Below are the code and all the weights of a small trained network. Each question names an input and a class and asks about switching units off, where a switched-off unit gives its printed mean instead of its output.

import numpy as np


def w(rows, s, z=0):
    codes = np.array(rows[::2]) - 128.0
    scale = np.full(codes.shape[1], s)
    scale[-1] = z or s
    return codes * scale


def f(y):
    return np.maximum(y, 0)


def log_softmax(a):
    a = a - a.max(-1, keepdims=True)
    return a - np.log(np.exp(a).sum(-1, keepdims=True))


def net(x, mask):
    res = np.array(x, float).reshape(1, 6) / 4 @ E
    y = f(res @ A[0][:, :-1].T + A[0][:, -1])
    res = res + np.where(mask, y, B[0][:, -1]) @ B[0][:, :-1]
    return log_softmax(res[-1] @ U[:, :-1].T + U[:, -1])


A, B = {}, {}
E = w([
[136,77,148,139,125,112,151,134,100,117,97,129],'x0',
[168,80,48,191,184,155,185,53,74,117,124,67],'x1',
[139,104,114,130,142,137,136,148,84,72,88,146],'x2',
[119,52,152,140,149,86,161,139,78,145,122,147],'x3',
[99,255,202,151,234,10,154,82,117,150,65,88],'x4',
[207,73,196,130,193,152,162,111,197,84,168,166],'x5',
],0.0092)
A[0] = w([
[196,115,61,211,183,145,147,33,95,108,246,120,231],'neuron 0',
[176,176,163,192,125,64,167,67,172,97,140,160,87],'neuron 1',
[189,158,180,90,204,49,178,96,186,41,159,213,187],'neuron 2',
[57,219,172,139,61,67,44,102,10,110,10,137,251],'neuron 3',
[190,85,111,79,24,45,101,209,227,63,137,188,160],'neuron 4',
[74,144,172,77,76,32,154,194,137,118,111,236,148],'neuron 5',
[23,71,35,40,1,160,109,151,74,152,166,59,116],'neuron 6',
[100,199,120,171,127,155,131,128,107,68,152,49,110],'neuron 7',
[125,105,43,94,84,128,76,251,92,188,119,76,97],'neuron 8',
],0.0066,0.0027)
B[0] = w([
[141,77,150,160,75,175,105,121,74,115,43,34,237],'neuron 0',
[155,103,123,64,178,67,199,129,131,51,135,123,176],'neuron 1',
[132,80,88,90,51,99,143,188,210,77,159,101,216],'neuron 2',
[2,175,105,103,156,83,112,120,44,163,133,179,254],'neuron 3',
[146,162,153,161,192,124,197,150,254,175,211,93,229],'neuron 4',
[87,208,148,91,127,125,148,124,190,145,134,193,216],'neuron 5',
[129,74,100,87,81,68,113,123,182,95,106,104,254],'neuron 6',
[120,125,115,100,145,57,129,103,44,157,126,75,168],'neuron 7',
[175,97,91,85,155,15,127,177,153,75,82,170,207],'neuron 8',
],0.009,0.01)
U = w([
[108,134,193,6,131,41,78,193,229,65,72,161,126],'0',
[169,75,32,164,95,12,189,61,113,78,84,31,168],'1',
[56,225,226,65,122,91,71,102,62,181,132,181,9],'2',
[92,211,36,217,245,98,214,120,63,227,13,45,162],'3',
[156,99,125,158,171,181,191,222,221,159,183,215,250],'4',
[175,16,208,137,90,253,76,62,138,76,119,70,55],'5',
],0.0063,0.0024)

Each question gives the input, the list of numbers given to net, and the class t.
The units are the neurons (one row each of A and B). Each row of codes is followed by its name. A weight is (code - 128) times the scale printed after its matrix; where a second scale follows, it is the last column's (A, B and U).
mask holds one flag per neuron, in row order. A switched-off neuron (its flag False) gives its mean, the last column of its row in B, instead of its output. The means were averaged over made-up inputs and are rounded, as every weight is.
A unit's drop is (log p(t) with every unit on - log p(t) with that unit switched off) / (log p(t) with every unit on - log p(t) with every unit switched off).
The circuit of an input: a set's keep is (log p(t) with only the set's units on - log p(t) with every unit switched off) / (log p(t) with every unit on - log p(t) with every unit switched off). Starting from all 9 units, units are removed one at a time, each time the one whose removal leaves the highest keep (on an exact tie, the one counted first), for as long as the keep stays at least 0.8.
circuit, biggest first: the units of the circuit, biggest drop first
unit that matters most: the unit with the biggest drop
k most important neurons: the k neurons with the biggest drops, biggest first
drop of u: that unit's drop, to one decimal
input [8,-1,7,2,-6,6], class 4: most important neuron => neuron 4
input [2,-1,-3,2,4,0], class 2: 2 most important neurons => neuron 6; neuron 8
input [3,2,-4,0,8,4], class 1: circuit, biggest first => neuron 5; neuron 1
input [-7,-1,-8,7,-1,6], class 4: circuit, biggest first => neuron 6; neuron 8
input [2,-5,7,2,6,0], class 2: 4 most important neurons => neuron 3; neuron 6; neuron 8; neuron 4
input [-3,4,-8,-2,3,8], class 1: 4 most important neurons => neuron 1; neuron 2; neuron 0; neuron 5
input [-6,8,-5,-5,6,1], class 1: circuit, biggest first => neuron 1; neuron 3
input [3,2,3,-2,-5,5], class 5: circuit, biggest first => neuron 0; neuron 8
input [-4,-4,-7,7,1,-5], class 2: 2 most important neurons => neuron 3; neuron 2
input [-6,-7,0,-6,6,-1], class 2: 3 most important neurons => neuron 3; neuron 6; neuron 8
input [-7,-7,5,6,-1,2], class 4: 2 most important neurons => neuron 4; neuron 6
input [0,2,-5,-3,8,8], class 1: 2 most important neurons => neuron 5; neuron 0
input [3,4,0,-2,8,2], class 1: 2 most important neurons => neuron 2; neuron 1
input [-1,6,-4,-5,-2,7], class 5: unit that matters most => neuron 0
input [-4,-4,-6,-4,-6,2], class 4: drop of neuron 3 => 0.1
input [8,6,-7,0,-8,4], class 5: drop of neuron 0 => 0.1
input [-6,-2,-1,7,-4,8], class 4: drop of neuron 4 => 0.2
